Below is a small trained network, with its code and all its weights. Each question gives an input and a class and asks what happens when units are switched off, that is, made to give their printed mean instead of their output.

import numpy as np


def w(rows, s, z=0):
    codes = np.array(rows[::2]) - 128.0
    scale = np.full(codes.shape[1], s)
    scale[-1] = z or s
    return codes * scale


def f(y):
    return np.maximum(y, 0)


def log_softmax(a):
    a = a - a.max(-1, keepdims=True)
    return a - np.log(np.exp(a).sum(-1, keepdims=True))


def net(x, mask):
    res = np.array(x, float).reshape(1, 7) / 4 @ E
    y = f(res @ A[0][:, :-1].T + A[0][:, -1])
    res = res + np.where(mask, y, B[0][:, -1]) @ B[0][:, :-1]
    return log_softmax(res[-1] @ U[:, :-1].T + U[:, -1])


A, B = {}, {}
E = w([
[88,114,96,118,55,221,86,116,175,101,164,181],'x0',
[112,94,139,97,193,104,169,219,184,66,113,205],'x1',
[130,125,137,123,113,121,122,150,123,134,132,126],'x2',
[50,146,5,105,135,77,126,152,65,95,170,132],'x3',
[104,130,141,102,126,147,135,153,124,146,130,108],'x4',
[141,112,119,127,129,112,106,119,125,135,121,142],'x5',
[139,123,120,137,132,121,126,115,130,125,130,137],'x6',
],0.013)
A[0] = w([
[72,102,117,141,71,186,81,145,238,131,176,215,80],'N0',
[150,139,189,170,159,104,155,155,146,149,64,158,118],'N1',
[105,170,84,139,23,132,77,109,104,122,162,122,127],'N2',
[100,143,48,173,40,166,104,73,129,167,188,97,119],'N3',
[203,121,183,166,109,215,121,122,154,161,99,138,171],'N4',
[190,77,248,141,155,103,171,111,116,155,95,107,163],'N5',
[165,194,122,199,102,145,79,73,89,223,125,33,244],'N6',
[212,114,212,179,87,239,108,107,201,206,68,138,60],'N7',
[188,78,194,157,124,203,95,122,156,141,141,103,208],'N8',
[159,105,190,129,95,172,118,101,152,137,80,124,184],'N9',
[129,140,85,172,28,173,90,91,57,146,197,101,131],'N10',
[128,119,49,139,166,99,144,177,115,117,159,111,175],'N11',
[78,84,76,110,127,167,91,93,122,103,169,163,134],'N12',
[147,193,132,153,178,51,145,151,89,186,106,100,196],'N13',
[217,83,196,141,160,127,168,152,180,149,72,98,152],'N14',
[167,165,149,137,63,110,169,42,92,201,117,65,51],'N15',
[159,200,127,107,199,1,155,123,71,164,84,29,93],'N16',
[157,162,159,160,96,124,67,50,80,160,146,10,132],'N17',
[116,144,127,82,167,112,130,146,167,98,125,173,188],'N18',
],0.007,0.011)
B[0] = w([
[67,91,69,160,88,67,191,149,93,77,177,147,185],'N0',
[210,151,145,118,180,153,148,98,129,182,87,112,176],'N1',
[214,168,127,114,160,147,81,78,123,146,68,109,170],'N2',
[148,150,170,125,145,156,109,123,192,170,80,60,180],'N3',
[106,130,97,155,158,85,158,155,83,135,208,209,206],'N4',
[165,176,156,132,117,217,117,69,157,153,97,113,217],'N5',
[59,160,119,62,22,151,53,92,199,46,201,149,248],'N6',
[70,124,102,85,1,101,95,135,204,34,209,178,207],'N7',
[103,80,90,181,225,92,195,157,67,180,103,119,215],'N8',
[129,103,75,197,195,48,190,197,87,127,116,137,198],'N9',
[193,182,179,109,134,175,45,86,137,180,72,95,187],'N10',
[97,116,110,115,76,120,139,126,187,78,148,134,191],'N11',
[161,161,170,101,102,125,130,110,110,123,114,130,167],'N12',
[135,114,120,171,201,127,173,136,70,193,96,86,216],'N13',
[217,163,128,96,150,175,81,73,107,160,32,118,212],'N14',
[97,60,77,194,239,98,186,194,37,202,132,96,174],'N15',
[55,115,101,116,58,101,142,190,169,24,255,192,215],'N16',
[11,105,95,165,149,73,163,194,74,106,187,239,206],'N17',
[154,125,159,173,141,133,129,142,89,150,115,100,194],'N18',
],0.007,0.017)
U = w([
[100,95,78,213,202,76,181,181,70,152,141,149,29],'0',
[76,147,104,85,1,128,105,128,227,54,183,181,177],'1',
[240,199,174,115,142,240,91,45,162,228,20,53,255],'2',
],0.0089,0.00097)

Each question gives the input, the list of numbers given to net, and the class t.
The units are the neurons (one row each of A and B). Each row of codes is followed by its name. A weight is (code - 128) times the scale printed after its matrix; where a second scale follows, it is the last column's (A, B and U).
mask holds one flag per neuron, in row order. A switched-off neuron (its flag False) gives its mean, the last column of its row in B, instead of its output. The means were averaged over made-up inputs and are rounded, as every weight is.
A unit's drop is (log p(t) with every unit on - log p(t) with that unit switched off) / (log p(t) with every unit on - log p(t) with every unit switched off).
unit that matters most: the unit with the biggest drop
top k neurons: the k neurons with the biggest drops, biggest first
drop when u is switched off: that unit's drop, to one decimal
input [-5,0,-2,1,-1,2,2], class 1: unit that matters most	N8
input [-1,-2,-3,-7,2,-4,-4], class 0: top 2 neurons	(N8 N9)
input [-8,-6,5,8,7,4,4], class 1: top 2 neurons	(N6 N16)
input [5,2,-5,-5,8,-8,7], class 0: top 2 neurons	(N6 N8)
input [8,6,-3,-8,-7,6,-8], class 0: top 2 neurons	(N8 N6)
input [0,8,6,-4,1,-1,-4], class 2: top 3 neurons	(N14 N17 N16)
input [3,-8,-7,-6,0,-1,-4], class 1: top 3 neurons	(N6 N7 N13)
input [2,4,-1,0,-2,-6,7], class 0: top 2 neurons	(N6 N7)
input [-5,-6,5,-6,1,-1,-7], class 0: top 2 neurons	(N15 N8)
input [-8,-5,3,7,5,-1,1], class 1: top 3 neurons	(N16 N6 N8)
input [-3,-3,-4,-7,0,-3,5], class 0: top 2 neurons	(N8 N15)
input [2,3,7,-6,0,8,2], class 0: top 2 neurons	(N6 N8)
input [5,3,-6,-7,-4,-6,6], class 0: top 3 neurons	(N8 N6 N9)
input [6,-8,3,3,-8,-1,6], class 2: unit that matters most	N10
input [7,-5,8,4,6,-5,0], class 2: drop when N10 is switched off	0.2
input [4,0,3,8,5,8,-2], class 2: drop when N2 is switched off	0.2
input [4,4,8,0,0,5,-5], class 0: drop when N6 is switched off	1.7
